Below is a small trained network, with its code and all its weights. Each question gives an input and a class and asks what happens when units are switched off, that is, made to give their printed mean instead of their output.

import numpy as np


def w(rows, s, z=0):
    codes = np.array(rows[::2]) - 128.0
    scale = np.full(codes.shape[1], s)
    scale[-1] = z or s
    return codes * scale


def f(y):
    return np.maximum(y, 0)


def log_softmax(a):
    a = a - a.max(-1, keepdims=True)
    return a - np.log(np.exp(a).sum(-1, keepdims=True))


def net(x, mask):
    res = np.array(x, float).reshape(1, 7) / 4 @ E
    y = f(res @ A[0][:, :-1].T + A[0][:, -1])
    res = res + np.where(mask, y, B[0][:, -1]) @ B[0][:, :-1]
    return log_softmax(res[-1] @ U[:, :-1].T + U[:, -1])


A, B = {}, {}
E = w([
[126,126,129,128,127],'x0',
[80,167,3,103,83],'x1',
[56,118,115,38,190],'x2',
[128,118,115,135,133],'x3',
[132,110,106,143,137],'x4',
[128,125,124,130,130],'x5',
[192,67,159,76,69],'x6',
],0.015)
A[0] = w([
[222,85,176,177,85,131],'n0',
[161,53,97,33,38,103],'n1',
[140,36,132,33,51,28],'n2',
[171,212,119,232,60,166],'n3',
[141,98,194,129,245,96],'n4',
[83,97,223,189,183,158],'n5',
[163,102,100,67,123,2],'n6',
[254,37,222,152,50,133],'n7',
],0.0095,0.007)
B[0] = w([
[70,156,118,121,66,208],'n0',
[188,114,168,126,152,199],'n1',
[184,159,143,120,162,180],'n2',
[253,126,109,112,109,204],'n3',
[192,132,92,111,199,190],'n4',
[179,153,177,127,187,197],'n5',
[136,172,104,77,138,140],'n6',
[61,144,151,163,62,250],'n7',
],0.014,0.018)
U = w([
[221,91,164,146,115,254],'0',
[205,159,102,107,135,10],'1',
[6,146,101,132,86,127],'2',
],0.015,0.00042)

Each question gives the input, the list of numbers given to net, and the class t.
The units are the neurons (one row each of A and B). Each row of codes is followed by its name. A weight is (code - 128) times the scale printed after its matrix; where a second scale follows, it is the last column's (A, B and U).
mask holds one flag per neuron, in row order. A switched-off neuron (its flag False) gives its mean, the last column of its row in B, instead of its output. The means were averaged over made-up inputs and are rounded, as every weight is.
A unit's drop is (log p(t) with every unit on - log p(t) with that unit switched off) / (log p(t) with every unit on - log p(t) with every unit switched off).
most important unit: the unit with the biggest drop
k most important neurons: the k neurons with the biggest drops, biggest first
drop of u: that unit's drop, to one decimal
input [1,-2,-5,7,6,-4,2], class 2: 2 most important neurons -> n7, n0
input [-8,-6,0,5,0,-6,8], class 2: 3 most important neurons -> n7, n0, n3
input [-3,-5,-6,-4,-7,6,1], class 2: 3 most important neurons -> n7, n0, n1
input [5,-2,-2,2,-5,-3,3], class 2: most important neuron -> n7
input [1,4,1,-8,6,-7,-1], class 2: 4 most important neurons -> n3, n4, n5, n1
input [8,7,-4,2,7,-1,3], class 0: 2 most important neurons -> n1, n4
input [-8,7,3,-4,2,-3,0], class 2: 2 most important neurons -> n3, n4
input [4,-3,-4,0,-6,-6,8], class 2: 2 most important neurons -> n7, n0
input [6,-7,8,-7,-7,5,0], class 1: 3 most important neurons -> n4, n1, n7
input [7,-2,-5,-6,-8,-6,8], class 2: 2 most important neurons -> n7, n0
input [-4,0,-6,2,4,8,1], class 2: 2 most important neurons -> n0, n7
input [-2,2,2,-3,-2,-5,-7], class 2: 3 most important neurons -> n3, n4, n1
input [-1,7,-4,-5,5,7,2], class 0: 3 most important neurons -> n4, n0, n1
input [1,3,1,0,-6,2,-7], class 2: most important unit -> n4
input [-5,3,1,8,0,-5,-8], class 2: drop of n5 -> 1.2
input [5,-8,7,1,6,7,-6], class 1: drop of n7 -> 0.1
